Below are the code and all the weights of a small trained network. Each question names an input and a target symbol and asks about switching units off, where a switched-off unit gives its printed mean instead of its output.

import numpy as np


def w(rows, s, z=0):
    codes = np.array(rows[::2]) - 128.0
    scale = np.full(codes.shape[1], s)
    scale[-1] = z or s
    return codes * scale


def f(y):
    return y / 2 * (1 + np.tanh(0.7978845608 * (y + 0.044715 * y**3)))


def softmax(a):
    e = np.exp(a - a.max(-1, keepdims=True))
    return e / e.sum(-1, keepdims=True)


def log_softmax(a):
    a = a - a.max(-1, keepdims=True)
    return a - np.log(np.exp(a).sum(-1, keepdims=True))


def net(x, mask):
    ids = ['γεζλξπσψ'.index(c) for c in x.split()]
    T = len(ids)
    res = E[ids] + P[:T]
    u = 0
    for l in range(3):
        r = res
        for j in range(2):
            rows = slice(2 * j, 2 * j + 2)
            q, k, v = (r @ M[l][rows].T for M in (Q, K, V))
            z = softmax(np.where(np.tri(T) > 0, q @ k.T / 2**0.5, -1e9)) @ v
            o = O[l][rows]
            res = res + np.where(mask[u + j], z, o[:, -1]) @ o[:, :-1]
        u += 2
        y = f(res @ A[l][:, :-1].T + A[l][:, -1])
        res = res + np.where(mask[u : u + 8], y, B[l][:, -1]) @ B[l][:, :-1]
        u += 8
    return log_softmax(res[-1] @ U[:, :-1].T + U[:, -1])


Q, K, V, O, A, B = {}, {}, {}, {}, {}, {}
E = w([
[176,130,206,70,153,157,126],'γ',
[122,172,147,158,170,132,130],'ε',
[86,40,77,36,56,224,72],'ζ',
[220,178,123,149,92,108,97],'λ',
[177,155,132,251,36,74,146],'ξ',
[148,98,235,135,73,228,152],'π',
[63,161,222,134,64,125,21],'σ',
[224,84,113,183,136,153,125],'ψ',
],0.017)
P = w([
[172,178,95,77,72,68,156],'0',
[122,144,110,147,160,161,247],'1',
[172,184,78,113,97,121,120],'2',
[130,100,132,119,141,139,210],'3',
[167,181,86,135,123,155,85],'4',
[120,77,138,111,131,140,188],'5',
[171,173,103,160,134,183,50],'6',
[108,59,143,106,121,140,165],'7',
[190,174,110,181,143,221,13],'8',
[94,44,150,94,113,144,142],'9',
],0.011)
Q[0] = w([
[145,184,133,115,159,180,85],'L0H0',
[161,117,250,151,107,177,202],'L0H0',
[119,199,84,145,193,150,85],'L0H1',
[96,101,119,95,112,204,136],'L0H1',
],0.014)
K[0] = w([
[63,64,2,46,161,227,40],'L0H0',
[195,222,160,204,183,210,64],'L0H0',
[131,163,96,26,229,97,138],'L0H1',
[50,41,126,136,147,195,68],'L0H1',
],0.0085)
V[0] = w([
[174,99,117,133,213,140,63],'L0H0',
[84,173,203,162,189,64,112],'L0H0',
[129,154,2,94,167,137,169],'L0H1',
[52,203,188,119,161,75,142],'L0H1',
],0.0075)
O[0] = w([
[232,119,140,124,184,32,162,154],'L0H0',
[131,200,148,61,153,116,129,88],'L0H0',
[160,52,230,68,255,71,16,2],'L0H1',
[189,152,64,98,126,173,98,96],'L0H1',
],0.0065,0.0039)
A[0] = w([
[96,129,22,135,67,138,65,141],'L0N0',
[183,97,78,99,209,115,222,203],'L0N1',
[161,203,61,218,139,90,100,84],'L0N2',
[172,134,122,154,141,183,100,150],'L0N3',
[144,47,98,127,184,109,167,109],'L0N4',
[147,96,186,166,31,121,61,118],'L0N5',
[126,98,131,80,214,133,123,64],'L0N6',
[37,142,86,212,201,42,254,2],'L0N7',
],0.0093,0.0033)
B[0] = w([
[188,85,148,151,119,167,68,191],'L0N0',
[162,64,62,147,95,123,136,225],'L0N1',
[79,124,107,155,108,91,30,213],'L0N2',
[118,115,129,170,165,109,154,206],'L0N3',
[114,116,108,151,60,186,105,140],'L0N4',
[140,150,102,115,157,189,110,254],'L0N5',
[162,108,123,86,136,134,79,136],'L0N6',
[191,153,164,11,102,94,100,154],'L0N7',
],0.011,0.0055)
Q[1] = w([
[148,140,143,177,145,191,149],'L1H0',
[90,185,172,124,213,165,135],'L1H0',
[152,145,75,126,66,148,253],'L1H1',
[200,69,107,56,138,86,157],'L1H1',
],0.0065)
K[1] = w([
[161,2,137,55,103,168,205],'L1H0',
[59,102,84,70,29,189,77],'L1H0',
[62,63,158,140,120,155,198],'L1H1',
[143,131,161,180,155,130,171],'L1H1',
],0.0059)
V[1] = w([
[46,116,108,159,45,147,112],'L1H0',
[68,105,2,83,172,144,107],'L1H0',
[75,175,181,125,85,174,130],'L1H1',
[204,148,243,171,122,94,107],'L1H1',
],0.0054)
O[1] = w([
[193,111,136,131,109,173,134,112],'L1H0',
[179,2,201,198,143,181,143,3],'L1H0',
[140,78,137,131,151,101,137,183],'L1H1',
[107,95,31,141,132,180,190,236],'L1H1',
],0.0064,0.0017)
A[1] = w([
[245,205,127,100,179,131,89,22],'L1N0',
[2,87,143,178,172,122,232,87],'L1N1',
[94,181,167,70,131,54,155,149],'L1N2',
[96,207,197,65,224,81,105,2],'L1N3',
[71,44,73,181,118,142,198,176],'L1N4',
[174,181,136,154,146,132,198,255],'L1N5',
[149,102,93,70,161,90,221,63],'L1N6',
[91,119,100,125,183,89,211,92],'L1N7',
],0.0085,0.0031)
B[1] = w([
[126,187,216,86,95,26,107,235],'L1N0',
[136,2,172,161,47,83,165,133],'L1N1',
[179,111,228,204,64,99,181,143],'L1N2',
[192,80,113,184,154,73,97,132],'L1N3',
[164,159,206,110,109,178,62,220],'L1N4',
[147,134,87,153,200,130,189,255],'L1N5',
[98,132,76,114,116,184,137,203],'L1N6',
[115,79,135,111,96,202,180,131],'L1N7',
],0.01,0.0048)
Q[2] = w([
[27,156,192,134,141,114,132],'L2H0',
[102,118,114,4,151,173,134],'L2H0',
[154,139,188,103,83,109,162],'L2H1',
[151,108,119,100,104,121,148],'L2H1',
],0.011)
K[2] = w([
[57,100,138,101,10,142,140],'L2H0',
[113,168,193,149,183,174,56],'L2H0',
[126,148,150,130,98,127,152],'L2H1',
[176,166,122,164,146,134,147],'L2H1',
],0.011)
V[2] = w([
[11,104,114,126,85,147,84],'L2H0',
[175,117,152,105,90,130,116],'L2H0',
[153,177,98,179,135,99,162],'L2H1',
[138,140,117,190,124,119,122],'L2H1',
],0.011)
O[2] = w([
[147,181,195,157,80,140,133,3],'L2H0',
[109,88,157,177,212,180,47,179],'L2H0',
[189,176,254,229,155,129,89,148],'L2H1',
[82,137,126,242,201,54,146,152],'L2H1',
],0.005,0.012)
A[2] = w([
[137,174,116,127,85,11,97,12],'L2N0',
[149,207,158,12,144,66,183,151],'L2N1',
[127,110,153,79,234,135,174,143],'L2N2',
[92,124,122,181,53,110,57,26],'L2N3',
[104,144,74,187,53,198,120,3],'L2N4',
[145,124,132,137,141,135,45,50],'L2N5',
[121,91,193,62,126,151,110,154],'L2N6',
[177,74,98,109,127,133,168,61],'L2N7',
],0.011,0.0045)
B[2] = w([
[49,99,65,251,94,215,150,204],'L2N0',
[199,186,134,117,69,28,222,227],'L2N1',
[50,52,122,2,57,167,94,227],'L2N2',
[135,81,209,74,138,140,225,255],'L2N3',
[117,146,149,90,236,121,222,251],'L2N4',
[139,119,174,81,85,107,104,246],'L2N5',
[104,216,114,149,117,23,108,180],'L2N6',
[69,111,157,145,213,54,119,192],'L2N7',
],0.0074,0.0085)
U = w([
[83,67,110,56,154,159,110,160],'γ',
[158,153,139,91,129,97,148,163],'ε',
[111,159,198,85,117,146,72,76],'ζ',
[91,179,89,166,194,101,86,221],'λ',
[111,115,115,143,2,213,122,157],'ξ',
[72,79,205,149,145,104,178,2],'π',
[95,219,128,103,181,193,150,81],'σ',
[219,84,167,132,170,133,87,91],'ψ',
],0.0088)

Each question gives the input, a string of symbols that net reads in full, and the target symbol t.
The units are the heads (2 rows each of Q, K, V and O) and the neurons (one row each of A and B). Each row of codes is followed by its name. A weight is (code - 128) times the scale printed after its matrix; where a second scale follows, it is the last column's (O, A, B and U).
mask holds one flag per unit, layer by layer, with each layer's heads first. A switched-off unit (its flag False) gives its mean, the last column of its rows in O or B, instead of its output. The means were averaged over made-up inputs and are rounded, as every weight is.
A unit's drop is (log p(t) with every unit on - log p(t) with that unit switched off) / (log p(t) with every unit on - log p(t) with every unit switched off).
The circuit of an input: a set's keep is (log p(t) with only the set's units on - log p(t) with every unit switched off) / (log p(t) with every unit on - log p(t) with every unit switched off). Starting from the 12 units with the biggest drops (on a tie, the unit counted first), units are removed one at a time, each time the one whose removal leaves the highest keep (on an exact tie, the one counted first), for as long as the keep stays at least 0.8.
units of the circuit, in order: the units of the circuit, biggest drop first
most important unit: the unit with the biggest drop
top k neurons: the k neurons with the biggest drops, biggest first
top k neurons in layer l: the k neurons of layer l with the biggest drops, biggest first
which heads matter: for each layer, one digit per head in row order, 1 if its drop is at least 0.15 and else 0, layers parted by /
input γ ψ γ γ ξ γ ξ ε π, target σ: units of the circuit, in order : L0H1, L0N5, L2N4
input γ γ σ γ, target σ: which heads matter : 01 / 00 / 10
input ψ ξ λ γ σ γ ζ γ ψ γ, target ψ: top 2 neurons in layer 1 : L1N0, L1N4
input γ γ γ π, target π: units of the circuit, in order : L1N1, L0H1, L2N7, L0N2
input π π γ γ λ ε, target ε: which heads matter : 00 / 00 / 00
input ξ γ ζ ε γ ε γ γ γ λ, target λ: top 2 neurons : L2N3, L2N2
input γ γ λ γ σ γ ζ γ λ, target γ: top 2 neurons in layer 0 : L0N2, L0N3
input γ γ π ξ, target ξ: units of the circuit, in order : L0N7, L2N0, L0N2
input γ γ σ ψ γ ε ε γ ξ γ, target ξ: top 2 neurons : L2N4, L1N0
input γ ε λ, target ξ: top 3 neurons : L2N0, L0N2, L1N0
input σ σ ζ σ γ γ σ σ π, target γ: top neuron in layer 0 : L0N3
input ζ ξ γ σ γ γ π, target γ: which heads matter : 00 / 10 / 11
input γ γ ζ γ, target ζ: top 2 neurons : L1N5, L2N6
input ξ σ γ γ γ γ ψ γ, target ψ: which heads matter : 10 / 00 / 01
input ε γ σ ξ σ, target ζ: which heads matter : 00 / 00 / 00
input ε γ γ γ, target γ: top 3 neurons in layer 2 : L2N2, L2N1, L2N7
input ε γ γ ε γ ψ γ π π γ, target π: units of the circuit, in order : L0H1, L1N1, L0N0, L0N7
input ξ γ ψ, target ψ: top 3 neurons : L1N4, L0N1, L2N2
input ζ σ ε, target γ: units of the circuit, in order : L2H1, L0H0, L0H1
input ψ ε ε γ γ ξ ξ γ, target ξ: most important unit : L2N4
input γ ε ξ γ ψ, target ψ: top 2 neurons in layer 0 : L0N3, L0N1
input γ γ σ ξ γ γ γ, target ε: units of the circuit, in order : L2N1, L1N0, L0H0
input γ γ π σ σ ψ ε ξ, target ξ: units of the circuit, in order : L0N7, L0H1, L2N0
input ξ γ σ ψ ε σ σ, target ζ: top neuron in layer 0 : L0N5
input γ ε π γ π γ, target π: units of the circuit, in order : L0H1, L1N1, L0N5, L0N7
input γ γ γ σ ψ γ, target σ: top 2 neurons : L0N2, L1N6
input γ π γ ε π ε γ ε λ, target ξ: top 2 neurons : L2N0, L1N0
input γ γ ζ γ γ ε ξ, target γ: most important unit : L0N2
input γ σ ξ σ ε ε, target ε: which heads matter : 00 / 00 / 10
